Below is a small trained network, with its code and all its weights. Each question gives an input and a class and asks what happens when units are switched off, that is, made to give their printed mean instead of their output.

import numpy as np


def w(rows, s, z=0):
    codes = np.array(rows[::2]) - 128.0
    scale = np.full(codes.shape[1], s)
    scale[-1] = z or s
    return codes * scale


def norm(h):
    return h / np.sqrt((h * h).mean(-1, keepdims=True) + 1e-5)


def f(y):
    return np.maximum(y, 0)


def log_softmax(a):
    a = a - a.max(-1, keepdims=True)
    return a - np.log(np.exp(a).sum(-1, keepdims=True))


def net(x, mask):
    res = np.array(x, float).reshape(1, 6) / 4 @ E
    u = 0
    for l in range(3):
        y = f(norm(res) @ A[l][:, :-1].T + A[l][:, -1])
        res = res + np.where(mask[u : u + 11], y, B[l][:, -1]) @ B[l][:, :-1]
        u += 11
    return log_softmax(norm(res)[-1] @ U[:, :-1].T + U[:, -1])


A, B = {}, {}
E = w([
[115,161,108,116,125,132,125,134,121,129,130],'x0',
[81,118,99,222,154,17,153,84,148,232,2],'x1',
[121,58,74,39,200,201,156,34,33,185,135],'x2',
[15,177,181,212,184,228,81,75,158,144,149],'x3',
[128,129,129,135,125,111,140,129,133,154,164],'x4',
[110,117,145,104,119,136,115,158,137,147,113],'x5',
],0.009)
A[0] = w([
[120,117,93,143,104,55,151,112,107,165,56,119],'0.n1',
[128,190,156,212,134,130,129,100,192,132,140,84],'0.n2',
[126,152,160,116,53,179,1,96,97,105,190,99],'0.n3',
[36,142,202,196,147,190,52,124,65,106,178,106],'0.n4',
[85,126,167,129,126,194,115,88,148,62,224,52],'0.n5',
[160,97,81,49,187,119,111,141,125,83,156,71],'0.n6',
[151,139,129,89,86,27,164,119,72,143,71,121],'0.n7',
[161,166,182,59,79,149,119,121,162,38,188,177],'0.n8',
[153,210,187,164,68,80,133,152,137,128,160,224],'0.n9',
[58,108,141,118,217,77,151,96,77,161,75,2],'0.n10',
[121,109,136,11,192,196,156,95,78,94,188,82],'0.n11',
],0.0074,0.0049)
B[0] = w([
[166,171,162,148,197,117,222,170,114,113,77,203],'0.n1',
[142,195,154,109,127,113,102,155,147,136,102,189],'0.n2',
[160,91,61,122,182,129,170,212,137,171,86,210],'0.n3',
[98,111,135,163,130,153,207,155,182,184,44,236],'0.n4',
[160,93,66,133,173,191,254,221,100,111,85,211],'0.n5',
[155,102,187,112,97,68,124,135,136,139,192,178],'0.n6',
[139,99,97,94,174,194,163,193,106,87,39,206],'0.n7',
[191,58,22,184,96,133,72,120,185,83,142,254],'0.n8',
[143,82,82,132,92,147,98,153,173,3,43,237],'0.n9',
[73,44,64,185,164,164,89,114,181,167,191,168],'0.n10',
[137,200,208,121,120,76,177,145,47,153,155,234],'0.n11',
],0.0074,0.0085)
A[1] = w([
[147,205,232,165,84,227,200,123,96,158,168,57],'1.n1',
[73,138,64,167,127,150,79,1,140,163,135,54],'1.n2',
[92,142,147,102,189,169,205,148,127,198,112,66],'1.n3',
[173,105,97,111,175,95,142,93,46,154,162,107],'1.n4',
[222,94,101,64,76,145,133,147,82,88,141,109],'1.n5',
[49,229,250,180,111,101,101,78,190,161,95,71],'1.n6',
[198,120,167,27,37,130,129,86,64,165,208,119],'1.n7',
[97,136,82,148,119,151,73,44,139,161,167,20],'1.n8',
[159,80,79,128,45,75,39,121,175,72,180,2],'1.n9',
[49,136,153,114,159,144,95,1,80,181,112,79],'1.n10',
[101,107,99,83,223,161,213,70,66,167,145,33],'1.n11',
],0.0086,0.004)
B[1] = w([
[140,102,93,39,92,140,125,73,115,145,1,167],'1.n1',
[115,140,172,175,88,157,161,218,178,136,182,151],'1.n2',
[215,101,115,153,108,130,90,80,138,80,119,229],'1.n3',
[62,116,150,101,154,111,128,136,60,127,96,189],'1.n4',
[77,153,161,100,191,96,35,90,122,102,184,254],'1.n5',
[57,167,192,80,183,123,88,27,52,64,170,175],'1.n6',
[33,200,183,150,171,78,163,113,70,84,170,192],'1.n7',
[124,100,155,168,114,125,103,163,166,85,106,135],'1.n8',
[153,58,71,84,86,186,114,51,128,210,95,183],'1.n9',
[97,146,183,249,152,109,151,201,218,141,193,159],'1.n10',
[184,71,81,71,20,182,95,137,166,219,103,223],'1.n11',
],0.0096,0.0085)
A[2] = w([
[215,127,196,179,76,161,139,192,192,89,77,83],'2.n1',
[187,80,87,20,85,176,24,150,101,127,163,134],'2.n2',
[105,194,140,155,106,234,134,120,204,136,188,165],'2.n3',
[99,132,104,239,138,182,95,186,183,184,207,28],'2.n4',
[137,100,100,175,119,184,107,89,233,146,87,210],'2.n5',
[161,172,56,175,124,163,184,236,189,48,127,86],'2.n6',
[167,70,38,49,149,173,221,113,106,254,124,113],'2.n7',
[182,146,160,102,65,18,207,190,108,80,64,2],'2.n8',
[64,212,209,216,201,105,39,33,157,96,122,66],'2.n9',
[67,195,207,128,166,121,131,113,49,94,180,66],'2.n10',
[209,99,94,148,70,62,6,97,182,63,180,20],'2.n11',
],0.0084,0.0041)
B[2] = w([
[85,169,176,172,163,102,198,94,122,195,196,224],'2.n1',
[186,139,103,122,67,167,146,47,118,186,21,228],'2.n2',
[176,87,98,103,106,103,243,189,197,179,159,169],'2.n3',
[122,136,145,218,146,103,254,251,204,163,86,168],'2.n4',
[21,202,175,112,145,103,143,143,111,56,213,248],'2.n5',
[59,130,206,160,194,41,168,132,154,237,159,235],'2.n6',
[224,103,80,63,29,187,14,85,113,82,72,227],'2.n7',
[94,123,117,181,134,193,202,197,239,188,229,170],'2.n8',
[220,104,70,28,87,114,36,80,46,115,142,188],'2.n9',
[89,175,183,191,158,22,74,115,131,14,167,179],'2.n10',
[225,67,95,84,88,240,30,115,27,159,78,183],'2.n11',
],0.0088,0.011)
U = w([
[244,13,56,30,36,238,75,58,69,190,31,254],'0',
[67,147,197,208,168,98,254,198,241,223,162,45],'1',
[37,202,233,62,189,35,43,22,16,34,200,96],'2',
],0.012,0.0012)

Each question gives the input, the list of numbers given to net, and the class t.
The units are the neurons (one row each of A and B). Each row of codes is followed by its name. A weight is (code - 128) times the scale printed after its matrix; where a second scale follows, it is the last column's (A, B and U).
mask holds one flag per neuron, layer by layer. A switched-off neuron (its flag False) gives its mean, the last column of its row in B, instead of its output. The means were averaged over made-up inputs and are rounded, as every weight is.
A unit's drop is (log p(t) with every unit on - log p(t) with that unit switched off) / (log p(t) with every unit on - log p(t) with every unit switched off).
unit that matters most: the unit with the biggest drop
k most important neurons: the k neurons with the biggest drops, biggest first
k most important neurons of layer l: the k neurons of layer l with the biggest drops, biggest first
drop when u is switched off: that unit's drop, to one decimal
input [0,5,8,1,-1,-3], class 1: 2 most important neurons of layer 0	[0.n10, 0.n5]
input [-1,3,-8,8,6,5], class 2: unit that matters most	1.n6
input [-8,4,0,0,1,0], class 1: 3 most important neurons	[1.n9, 1.n5, 1.n6]
input [-7,-2,-6,0,8,7], class 0: 2 most important neurons	[1.n9, 2.n11]
input [6,1,-4,6,-7,8], class 2: 3 most important neurons	[1.n6, 0.n8, 2.n9]
input [-3,1,1,1,4,-2], class 1: 2 most important neurons	[0.n10, 0.n5]
input [-2,0,-7,0,-3,2], class 0: 4 most important neurons	[1.n9, 2.n11, 0.n4, 0.n1]
input [-5,-2,1,7,8,-8], class 0: 4 most important neurons	[1.n1, 2.n7, 0.n9, 0.n8]
input [-3,1,0,7,2,0], class 2: 2 most important neurons	[0.n8, 1.n6]
input [5,1,-3,1,-1,-6], class 2: 4 most important neurons of layer 0	[0.n5, 0.n3, 0.n7, 0.n2]
input [-1,4,-1,1,1,5], class 2: 3 most important neurons of layer 0	[0.n5, 0.n8, 0.n3]
input [-5,-4,-7,0,-6,3], class 0: 2 most important neurons	[0.n8, 2.n11]
input [-6,0,7,-7,-2,-6], class 2: 2 most important neurons of layer 1	[1.n7, 1.n5]
input [-7,4,5,1,-2,0], class 1: unit that matters most	1.n10
input [-6,6,0,-6,3,2], class 1: 2 most important neurons	[2.n8, 0.n1]
input [4,1,1,3,2,4], class 1: 2 most important neurons	[0.n11, 0.n10]
input [-5,8,-2,7,-6,-7], class 2: drop when 1.n6 is switched off	2.1
input [8,-2,4,-7,-4,7], class 2: drop when 1.n4 is switched off	0.0
input [-1,-7,8,-5,0,8], class 2: drop when 1.n7 is switched off	0.1
